Moves between objects:
dj di mf
dj ko td
sj di bh
sj ko rd
pz di qp
pz ko hm
qs di dd
qs ko pj
mb di dp
mb ko tg
mq di td
mq ko mf
rd di tp
rd ko sj
dp di hl
dp ko bs
zz di mb
zz ko rt
dd di dj
dd ko pn
hl di gz
hl ko rf
mr di gs
mr ko sf
qp di tz
qp ko tc
lp di zz
lp ko fj
gz di pz
gz ko lm
lm di rf
lm ko gz
gs di tc
gs ko tz
hj di gn
hj ko sl
rf di bs
rf ko hl
fj di bq
fj ko lp
ng di hj
ng ko fp
sf di pf
sf ko mr
tp di lp
tp ko bq
tz di sf
tz ko gs
gn di mr
gn ko pf
tc di hm
tc ko qp
pn di pj
pn ko dd
pf di sl
pf ko gn
bs di tg
bs ko dp
tg di rt
tg ko mb
sl di fp
sl ko hj
fp di mq
fp ko ng
pj di mj
pj ko qs
mf di ng
mf ko mq
bh di qs
bh ko mj
hm di lm
hm ko pz
td di pn
td ko dj
bq di sj
bq ko tp
rt di fj
rt ko zz
mj di rd
mj ko bh

The rows follow the links: the fewer symbols apart two objects are, the more alike their rows tend to be.

Each row is also shifted at random along 3 hidden directions that mean nothing.

Some objects, each with a row of numbers:
fp
[-46, 81, 56, 72, -16, 62, 137, 259, 72, 52, -83, 17, 59, -238, -51, -67, -28, 56, -16, -21, -89, 34, -53, -24, -18, -76, 32, -82, -61, 37, -61, -72, 7, 147, 67]
rt
[-173, -163, 0, -74, 123, -1, -90, -107, -86, 8, -103, -37, 99, 160, 69, -3, -100, 16, -60, -38, 166, 7, -18, -131, -136, -118, 32, -56, 38, -41, 105, 65, -113, 40, -119]
ng
[-18, 39, -12, 122, -2, -31, -23, -13, 65, -135, 75, -14, 17, -15, -2, 24, 113, -20, 84, 76, -128, 109, 148, -137, 33, 210, -78, 134, -71, 10, -107, -145, 136, 14, 8]
pf
[194, -52, 19, 20, 75, -76, 228, 84, 77, 90, -70, -27, 270, -146, -93, 2, -39, -46, -56, 4, -64, 18, 109, -2, 82, -79, -44, -71, 37, 59, -32, 69, -63, -43, 33]
mj
[48, -79, -98, 49, -101, 118, -161, -61, -152, -30, -119, 19, -17, 76, 112, 11, -53, 9, -55, 48, 74, 106, 70, -26, -188, -26, 96, -98, 14, -163, 27, -77, -11, 54, 60]
sl
[-22, 14, 51, 22, 32, -38, 240, 173, 110, 100, -67, -25, 145, -191, -130, -20, -19, -81, -77, 45, -59, 26, 57, -25, 88, -88, -6, -67, -29, 30, -26, 19, -68, 77, 57]
sj
[-114, -162, -49, -57, -32, -114, 88, -186, 87, 16, 5, 15, 108, -3, -77, -78, -36, -65, -10, 16, 130, -33, -32, 69, -48, -219, 129, 40, 79, -64, 39, 77, -117, -208, -105]
mq
[129, 61, 47, 72, 32, 72, 109, 215, 51, -20, -68, 72, 20, -188, -46, -113, -104, 95, 15, 36, 86, 49, -34, -147, -84, -54, 45, -57, -24, 9, 24, -109, -36, 166, 12]
bs
[-145, 35, 79, -38, 41, 74, -144, 65, -130, 22, -58, 32, -97, 81, 71, -14, -87, 122, -38, -62, 144, -34, -91, -177, -78, -11, 1, -42, -17, 33, 89, 26, -51, 204, -31]
qs
[-11, -66, -21, 36, -112, -84, 32, 28, 244, -78, 78, -63, -13, -71, -98, 15, 104, -52, 49, 14, -162, 17, -136, 180, -23, -28, 177, 16, -44, -67, -74, -26, 61, -127, -80]
pj
[-131, -19, -46, 69, -67, 145, -113, 33, -113, -18, -97, 54, -51, 11, 94, -50, -70, 26, -27, 75, 77, 115, 108, -150, -166, -32, 73, -69, -43, -113, 23, -95, 33, 165, 66]
pz
[30, -12, 108, -15, 163, -73, -37, -157, 1, -120, 9, -54, 107, 133, 52, -15, 24, 103, 103, -48, 85, -40, -2, -88, 41, 70, -137, 118, -6, 162, -52, 15, 92, -80, -119]
rd
[-190, -76, -123, -25, -152, 69, -108, -119, -145, 39, -67, 27, -68, 79, 85, 26, -38, -35, -84, 71, 29, 47, 126, 84, -87, -37, 82, -75, 38, -175, 55, 3, -56, -45, 76]
zz
[-52, -30, -9, -139, -99, -21, -20, -127, -16, 25, 74, 111, -192, 3, 16, -65, 11, 59, 10, -9, 159, -155, -132, 193, -23, -102, 42, 63, 60, -17, 58, 35, -15, -124, -17]
mb
[22, 25, 34, -132, -39, -91, -33, -94, 54, -32, 167, 67, -193, 14, -46, -53, 13, 72, 24, -29, 124, -197, -151, 151, 11, -8, 45, 110, 47, 22, 63, 47, 39, -102, -74]
sf
[-175, 17, 34, 19, 61, -48, 135, -19, -32, 42, -138, -46, 292, -69, 18, 23, -27, 48, -13, 3, -43, -16, 94, 77, 61, -47, -128, -24, 29, 92, -130, 66, -22, -129, 90]
gs
[41, 93, 3, -45, -53, 46, 111, 21, -175, 120, -100, 101, 7, -95, 62, 14, -23, 49, -52, -2, 34, -73, 146, 92, 80, -22, -177, -36, 19, 71, -56, 35, -45, 2, 169]

Complete each set of four: the symbols that take the first to the second take the third to the fourth.
Answers are names.
A [132, 135, 65, -96, -38, 70, 37, 147, -116, 154, -45, 52, -108, -66, -11, 3, -77, 47, -81, -41, 45, -133, -58, 50, 78, -49, -65, -93, 0, 60, 28, 46, -43, 158, 128]
B [54, 60, 32, -27, 46, 66, -72, 176, -27, 109, -3, -25, -142, 54, -36, 55, -46, -36, -79, -90, -35, -32, -133, -148, 44, 62, 22, -106, -40, -20, 132, 30, -51, 238, -13]
C [13, -147, -116, -63, -118, 9, -51, -132, -38, 116, 31, 41, -104, 98, -11, 28, 3, -114, -71, 55, 12, -21, 72, 119, -5, -56, 93, -37, 58, -137, 76, 54, -95, -114, 30]
D zz

A [-84, 101, 85, 81, 65, -18, -124, -63, -63, -166, -31, -133, 86, 143, 136, 96, 101, 119, 121, -63, -166, 42, -68, 88, 41, 185, -117, 8, -24, 130, -91, 5, 197, -58, -26]
B [125, -17, 60, 21, 142, -68, 81, -90, -51, -30, -91, -64, 272, 4, 64, 55, 1, 14, 22, -25, 18, 14, 101, -23, 57, -54, -154, 24, 59, 114, -112, 76, 6, -137, -15]
C [-294, -13, 6, -31, 95, 50, -119, -1, -72, 6, -65, -46, -37, 163, 49, 42, -76, -20, -88, -66, 61, 24, -49, -174, -77, 2, 52, -100, 2, -42, 105, 52, -58, 149, -55]
D fj

A [131, 29, -35, 30, -28, 24, 49, -84, -158, -23, -57, 30, 85, -28, 98, 21, 22, -20, 9, 77, -22, 56, 234, 27, 39, 108, -184, 19, 5, 58, -113, -68, 45, -34, 140]
B [43, -54, -77, -113, -152, 13, -42, -124, -41, 59, 96, 66, -148, 60, 7, -28, 8, -3, -15, 31, 101, -121, -55, 193, 10, -115, 44, 21, 85, -94, 93, 78, -65, -134, 22]
C [-106, 30, -17, 34, 35, -44, 34, -107, -70, -75, 47, 108, 33, 6, 16, -38, 18, -3, 31, 104, 52, 72, 257, -155, 48, 139, -190, 132, -5, 97, -94, -119, 20, -38, 28]
D zz

A [66, 61, 50, 120, -13, 37, 159, 272, 114, 50, -72, -76, 83, -223, -92, 22, -19, -61, -39, -15, -182, 80, -19, -46, 36, -9, 25, -64, -67, -22, -65, -28, -13, 161, 72]
B [-342, 82, 80, -16, 84, -66, -79, -63, 7, -111, 133, -24, -74, 139, 23, 13, 65, 34, 101, -62, 18, -53, -68, -47, 60, 183, -86, 108, -8, 121, -27, -15, 76, -25, -97]
C [-65, 65, 116, -80, 92, -62, -98, -98, 36, -124, 171, 58, -156, 45, -4, -96, -2, 144, 109, -44, 212, -143, -143, -29, 5, 46, -87, 157, 17, 158, -4, -20, 90, -14, -121]
D mj

A [62, 108, 28, -50, -23, 85, 33, 199, -90, 167, -26, 30, -150, -51, -56, 60, 30, -3, -98, -57, -96, -62, -74, 29, 125, 41, -64, -93, -1, 39, 52, 35, -58, 157, 100]
B [23, -77, -47, 8, -84, -96, 53, -75, 182, -9, 17, -42, 58, -49, -94, -4, 44, -74, 11, -20, -91, 1, -119, 155, -19, -139, 147, -21, 16, -87, 1, 93, -4, -199, -85]
C [179, 9, -34, -29, 33, 11, 99, -64, -104, 120, -19, 71, 52, -23, -13, 42, 15, -70, -71, 67, -50, 35, 281, 7, 138, 64, -189, 27, -1, 38, -26, -29, -35, -20, 138]
D fj

A [256, 26, 33, 6, 69, -9, 8, -123, -97, -97, -8, 122, 105, -13, 62, -77, -29, 108, 80, 93, 137, 60, 215, -132, -28, 87, -163, 157, -32, 87, -98, -126, 67, -31, 28]
B [32, 95, 44, -125, 49, 50, 18, 166, -60, 151, 9, 51, -156, -20, -40, -24, -53, 35, -52, -62, 66, -96, -75, -82, 82, -18, -20, -38, -7, 36, 128, 49, -72, 216, 40]
C [-9, 32, 31, 62, 32, 100, 16, 184, 20, 6, -53, 75, -60, -128, -42, -88, -110, 50, 24, 67, 102, 77, 32, -250, -94, 0, 54, 4, -38, -11, 32, -131, -23, 210, 13]
D lp

A [-100, 44, 15, 81, 5, -29, 8, -31, 8, -163, 108, 33, 19, -30, 15, -21, 85, 7, 94, 42, -22, 94, 177, -113, -21, 182, -105, 120, -77, 45, -119, -161, 136, -20, 13]
B [169, -6, 91, 45, -9, -53, 23, -14, 162, -201, 100, 53, -12, -95, -51, -132, 18, 103, 132, 48, 126, 2, -61, -50, -57, 24, 36, 167, -28, 57, -104, -110, 132, -42, -118]
C [63, 47, -1, 109, 40, -54, 37, 9, 128, -153, 98, 9, 6, -41, -59, -51, 72, -22, 140, 82, -24, 59, 69, -121, 3, 148, -6, 156, -67, 22, -65, -117, 72, 18, -69]
D dd

A [87, 57, 52, -147, 109, 25, 41, 117, -55, 137, 26, 102, -151, -16, -51, -47, -101, 6, -67, -64, 170, -128, -15, -183, 86, -26, -77, -35, 1, 45, 173, 37, -131, 205, 16]
B [-62, 34, 11, 124, -94, -21, -12, 70, 199, -157, 89, -64, -38, -93, -52, -56, 114, 58, 114, 16, -140, 21, -192, 160, -32, 45, 139, 83, -41, -37, -100, -73, 181, -61, -41]
C [36, -24, -75, 136, -15, 93, -95, 181, 28, 36, -56, -42, -60, 7, -26, 93, 3, -123, -46, 40, -187, 182, 59, -196, -54, 111, 107, -108, -63, -129, 43, -135, -17, 225, 13]
D gz

A [18, 13, 39, 46, 56, 71, 13, 168, 17, 38, -38, 84, -17, -118, -45, -119, -103, 60, -5, 43, 126, 74, 47, -293, -116, -26, 36, -6, -46, 3, 41, -111, -48, 224, 12]
B [-88, -23, 60, -8, 180, -106, 48, -140, -30, -47, -1, -78, 204, 83, 19, 58, 22, -16, 45, -35, 6, 15, 109, -96, 104, 60, -180, 83, 32, 141, -63, -1, 6, -107, -38]
C [412, 75, 9, -130, 3, 37, 124, -7, -175, 157, -52, 152, -39, -80, -11, -78, -105, 91, -70, -2, 197, -114, 79, 14, 81, -89, -162, -13, 44, 121, 55, 51, -113, 33, 127]
D dj

A [-171, 55, 61, -77, 115, 97, -46, 129, -115, 99, -24, 43, -136, 13, -8, -39, -109, 82, -40, -44, 156, -89, -76, -199, -16, 15, -15, -29, 14, 56, 135, 43, -82, 201, -4]
B [71, -148, -60, 46, -54, -44, -37, -118, 46, 27, -75, -184, 141, 102, 26, 126, 36, -134, -54, -49, -151, 90, -97, 174, -61, -98, 164, -108, 51, -101, 29, 112, -31, -148, -51]
C [15, -163, -42, -10, 32, -4, -78, -116, -48, 15, -112, -126, 146, 149, 35, 56, -27, -67, -49, -56, -9, 51, -45, 25, -94, -112, 94, -84, 82, -118, 80, 100, -73, -78, -82]
D dd

